Each row is followed by its class.
[ 12 -25  -8 -15 -25 -40  27  53 -24  42 -17  -4   9  30 -18  41 -34   1
  -6 -27   5  28   7 -13  -3 -42   9 -30  16  11   7   0 -63]
q_194
[ 16 -10 -14 -10   6 -15 -15 -46 -30  25  21 -45 -33 -20 -30   6  29  17
 -57  49 -38 -41  38 -10 -22  -1 -47 -26  53 -40  -6 -21 -20]
q_241
[-23  -5 -30 -23  18  17  17 -43  -1  15  14 -26   5  -7 -18  -6  24  21
 -12   6 -20 -31  21 -16  -5   0  14 -36  35 -16   2   0  -5]
q_241
[ -2  15  29 -35   4  12  -7   5   6  14 -19  15  38  27 -14   8 -25 -15
  36 -29  33  15 -24  -9   7 -35  40   2  -6  27  19  33 -39]
q_560
[  7   6 -24 -12   8  -3  54  22  11 -21  25  -3  16 -31   4 -23  22 -23
 -55  12 -39 -11 -22 -14  -4 -30  34   9 -19 -60   8 -12 -10]
q_194
[-21   2  -1   4 -29 -45  17 -35   7  -2 -43  64  -6  45  28  -2 -54  13
  20  14  -2  36 -22   1   0  -1   9  10 -52  20 -25 -10  23]
q_194
[-12   8  -7 -22  15   7  10   2   9  -4  -3  24   3   9   2 -15  13   6
   4   2 -24   3   4  -8   1 -24   5   6  -8 -14   1  -5   9]
q_798
[-37  34  18  -2  20  62  -5 -79  29 -48  -5  14  21 -13   3 -36  19  -2
  18  15 -15 -30 -14  -9  34  45  38  13  -9 -10   1  34   9]
q_967
[-66  23  -2  -6   9  47  15  79  41 -21 -20   3   4 -10  22 -23   8 -45
  67 -34  14  18 -54   8  -6 -15  31  13 -22  32   9   7  34]
q_548
[-45  29  31  -9  37  94 -44  -5  47 -57  -5   6  17 -12   4 -42  53   9
  63   3  22  -9  -1 -15  17  24   6  12  24  14  22  28  60]
q_798
[-16 -23 -13  14 -31 -17  29 114  -5   4   5 -11 -20 -34  -1   6  31  -1
   1  -1  22  36  -4  -2  -5 -17   1   9  16 -13  21 -23  -7]
q_151
[ 36 -14  -2 -26   3 -13  18  24  -7  27  17 -31  -3 -21 -23   0  27   2
 -62   6 -25  -8   3  -4 -26 -44 -17 -13  22 -32  18 -23 -37]
q_151
[ 10  10   0  -9 -21 -14   8 -19 -20  13 -10 -14   8  12 -10  10 -34 -35
  10  15   8   5 -26  -7  16  -5  10   5 -22   0  -7  22 -52]
q_560
[-75  14 -25  -4   0  20  29  -9  40 -33  -8  42   3  -5   8 -26  14  14
  33 -11  10   5  -9  -8  -5  14  47  -2 -12  10   4  -7  59]
q_548
[ 10  -7 -22   3  -4 -14  26 -27 -15   2  11 -27  -7 -13  -9   4   1 -19
 -32  16 -33  -9 -11 -13   9   4  15 -11 -10 -27  -1   2 -42]
q_967
[-53   1 -24 -11   5 -12  47  52  25 -10  -9  69  21   8  23 -14   5  17
  23 -30  13  37 -25  -3   2 -41  73  19 -34  -2  11 -12  35]
q_241
[ 24   3  65 -27  21 -15 -59 -41   6  19 -36  36  -2  44  -8  11 -15  36
  -1 -14  -5  13   5   6 -31 -36 -16  -4   8  39  13  -6  -1]
q_967
[ -7  -2  44  17 -20 -12 -54 -39 -11  -6 -13  32 -21  13 -35   7   8  63
  11  37  33 -18  39 -17  -3  30 -41  -4  44   9  -4  10  -1]
q_676
[ -3   3  25  -4 -21 -18 -12 -60  -5   0 -29  21   6  41 -10  12 -43  14
  30  19  11  15 -14 -10   5  16 -11  -7 -16  23 -13  19  -7]
q_194
[-34  -5 -44  -6 -10  -1  51 -41 -12  -8  20   5  20 -11 -27  -2  10   8
  -9  21   4 -15  12 -29  37  22  54 -15  10 -40   2  21 -35]
q_241
[-20  -6  23  -5 -24 -15 -31 -47 -21   3 -22  36   3  50 -40  27 -25  44
  63  15  38  26  24 -21  26  28 -16  -9  16  28   0  33 -17]
q_798
[-39  15   8 -36  44  40 -14   6  45  -7 -11  35  -1  12  22 -39  40  39
  21 -20 -23   0  12   1 -31 -32   0   1   4  11   8 -21  77]
q_798
[-74   3 -12 -25   2  57  47  17  42 -16  -1   5  42 -12  -4 -26  25   7
  70 -33  38  14 -27 -16  24  15  69  -9  -3  17  22  31  15]
q_151
[-15 -11 -25 -10  -3  -7  18  -4  -1  30  -3 -28 -14   3   6 -10  -9  -5
   4   5 -30 -20 -20  -8 -24 -13 -16 -21 -12   3 -22  -6  -5]
q_676
[ -1  34   4   4  -4   0  17  27  -4 -34   6  13  -4 -27 -18 -11  16 -42
 -36  28 -17 -14 -22  -1  14  -5   7  31  -8 -48   3   3 -29]
q_548
[-13  12  -9 -23  20  35  25  46  28   1   5 -28 -10 -38  21 -39  49 -17
 -32   1 -42 -16 -14  11 -23 -27  -7   6   4 -28   5 -30  21]
q_151
[-14 -13  -8 -15   0 -10  24  96  27  10  -3  35  -5 -14  16 -13  35  33
 -26 -33  -2  31   1   8 -36 -59  17   7   7  -4  25 -45  34]
q_151
[-18   4  16  28 -55 -47 -25   4 -31   7 -44   2 -39  37 -12  35 -64 -36
  65  33  32  37 -36   9   8  30 -48  10 -27  45 -27  16 -26]
q_548
[ 31  29  30  -9  18 -22 -31 -42  11 -31   3  42 -23 -12 -12 -24  29  18
 -82  43 -43 -27   7   8 -41 -29 -35  25   2 -42   2 -40  35]
q_548
[-42 -20 -40  -9   0   3  25 -12  -5   9  18 -12  -3 -14 -23   4  33  39
  -5   4   6 -14  39 -24  -1   7  26 -37  50 -16  12  -7   4]
q_241
[-30 -14 -36  -3 -21 -15  47 -23   4   5  -6   4   6  11   6  -1 -20   7
  12   2  -4  12  -7 -18   4   8  30 -24 -15   0  -8   1   0]
q_194
[ 29 -16  44  15 -14 -52 -51   2 -19  -2  -8  39 -30  11 -25  32  10  58
 -32  13  19  23  40  -5 -21 -15 -25   4  37   4  24 -19  -8]
q_967
[  7 -32 -59  11 -41 -45  74  38 -34  12  29 -42  -2 -21 -17  23 -11 -28
 -29  16 -12  12  -8 -26  16  -5  26 -21  -5 -43   1   2 -65]
q_194
[  0  12  14 -13   6   8 -22  13  -7  13 -22  -7 -15  22   4  -3 -13 -28
  32  13 -22  12 -25   3  -2 -16 -41  10 -15  10 -12   7 -10]
q_798
[ 29   6  45   1  -8 -32 -45  76 -20   5 -13  15 -30  -3 -30  25  12   0
 -36   9   6   8  20   9 -29 -46 -48  13  44  -5  21 -23 -29]
q_548
[-58  11  27  -4 -11  48 -25 -39  25  -7 -30  -7  -1   8   1 -17   6  20
  83  11  36   1  -2   2  12  54 -16  -7  14  45  -7  23  35]
q_151
[-18   6 -25  11   1  -5  35  47  14 -18  11  28 -10 -33  19 -34  37   9
 -43  13 -31 -20  -2  -8  -6 -18  16  21 -10 -48  -6 -26  19]
q_676
[-66  12  12  -3  -9  23   6  15  41 -19 -33  54  -2   7  23 -23  17  43
  48 -15  27  25   2   7   0  10  20  11   0  29   4 -12  62]
q_151
[-43  13   4  12 -14 -10  -4  43  16 -25 -15  45 -17  -4  -1  -2   8   7
  24  -1  21  21  -7   2 -11  -3  10  17  -3   9   7 -15  40]
q_548
[ 34   4 -16  -6 -17 -57   3 -13 -27  26 -11  -2 -32   5  12   5 -17 -12
 -63  34 -40  -8  12   8 -19 -33 -33   6  -8 -27 -19 -34 -28]
q_560
[ 13  20  33  -1  -5 -35 -44  30   6   7 -36  22 -42  18  21  -4 -22 -26
  -8  20 -25  14 -29  32 -46 -38 -61  30 -30  21 -19 -38  33]
q_548
[-12  -4 -14 -30  28  20  25  84  10  19  11 -22  14 -19   4  -9  25 -33
  -4 -27 -12   4 -29  -2 -17 -61  35  -1   3 -13  20  -8 -11]
q_241
[ 40   3 -17 -15  25  -3   3  25  -8   1  32 -21 -31 -30  -7 -17  53   7
 -96  25 -70 -29  30  -4 -34 -48 -44   2  28 -66   8 -41  -3]
q_798
[ -2  12  31 -14   6   2 -28  12 -14  18 -27  -3   1  24  -8  11 -17 -21
  31   8   4   8 -25   6   3 -17 -17   8   0  16  -6  16 -29]
q_241
[ 22  17  12 -29  23   4 -26 -83  -3  12  -7  -4  -6  25  -7 -19  -9  -5
  -4  35 -50 -17 -18  -3 -15  -9 -47   1 -23 -10 -20   3   5]
q_798
[  0 -13  39 -12  21   5 -35 114  20  17 -20  11  -7   3  11  13  24  11
   5 -56   9  34  -1   8 -41 -70   8   0  26  36  38 -26  10]
q_967
[  8   5   1  -5  20  13 -25  68   6   1   9 -37 -45 -26  26 -27  36 -36
  -3  27 -50   2 -26  12 -40 -35 -62  24 -11 -19  -4 -33  41]
q_798
[-36  26  33   1   8  36 -19  18  27 -24 -22  33   9   2  11 -29  12   7
  40   0  11 -11 -24  -3   7   3   5  24  -9  10  -6  18  23]
q_676
[-28   2  14 -29 -11  13  -2  -9   2  23 -31  16  35  39 -17  20 -30  13
  58 -37  49  15   8 -13  19 -11  43 -21  16  49  15  35 -39]
q_560
[-33   5 -23 -31  35  56  25  41  15  11  16 -41  20 -27  -2 -18  39 -23
   6 -23 -16 -23 -11 -10  -3 -26  38 -18  26 -15  16   7  -6]
q_241
[ 11   7 -34  -2  -6   8  49 -57  -3 -13  38 -36  -6 -49 -18 -28  38  -9
 -62  49 -38 -38  -3 -13   5  20   1  -3  -4 -70  -6 -14 -15]
q_151
[ -7  18   3 -11   3  19   1  46   6  -3  -8 -21  -1 -17  16 -12  12 -39
   2   0  -2  -5 -14   4  -1 -24   5  15   0  -6   7  -2 -14]
q_560
[-14  35  11 -27  17   4  -2 -33  29  -7 -31  49   7  21  35 -32  -8   6
  -7  -4 -19  -3 -11  12 -13 -30  18  22 -30   5  -9 -13  31]
q_560
[ 14  -6 -16 -13  -5 -15  32 -13  -1   0  24  -2   1 -30 -22 -12  34  21
 -62  23 -22 -14  11 -12  -7 -13   7  -4  12 -51  11 -21 -12]
q_151
[  0  -2  30  -3 -18 -25 -14   7   6  -1 -24  40   2  33  -1  12 -26  22
  14  -2  16  29  -9  -3 -15 -21  -6   4 -10  21   3  -1   6]
q_194
[-57   2  13  -1  -2  28 -26  18  11  -6 -15   4  -8   4  -3   0  18  23
  62   2  38   7  11  -3   2  17   1  -4  32  27   5  11  28]
q_241
[-14  12  20  -8  16  11 -21  58  23 -17  -2  15 -16 -18  -4 -13  36   7
 -11  -8  -2   1  -2   7 -39 -36 -10  10  22   2  24 -27  39]
q_548
[-24  19   1 -29  38  63   2  45  25 -16  15 -11  12 -22   0 -32  48 -19
  12  -9 -22 -11 -10 -11  -1 -23  13   8  11 -22  18   6  17]
q_798
[-18  -2  32   0 -12  -6 -52  18 -10   4 -29  17 -31  32  -4  14  -7  23
  62  14  21  30  14   2  -7   7 -52   8  14  37  -3   2  23]
q_798
[ 24 -17  11 -14   4 -38 -22  72 -20  38  -8  -7 -27   6   0  18   2  -2
 -26   1 -12  20  -5  10 -42 -64 -34   1  17   1   9 -32 -11]
q_241
[ 30  -1  45  13 -16 -41 -52  32 -19  23 -33  11 -36  24   6   9 -26   1
   7  23  -7  11 -26  12 -32 -28 -71  21 -12  22 -18 -12  -6]
q_676
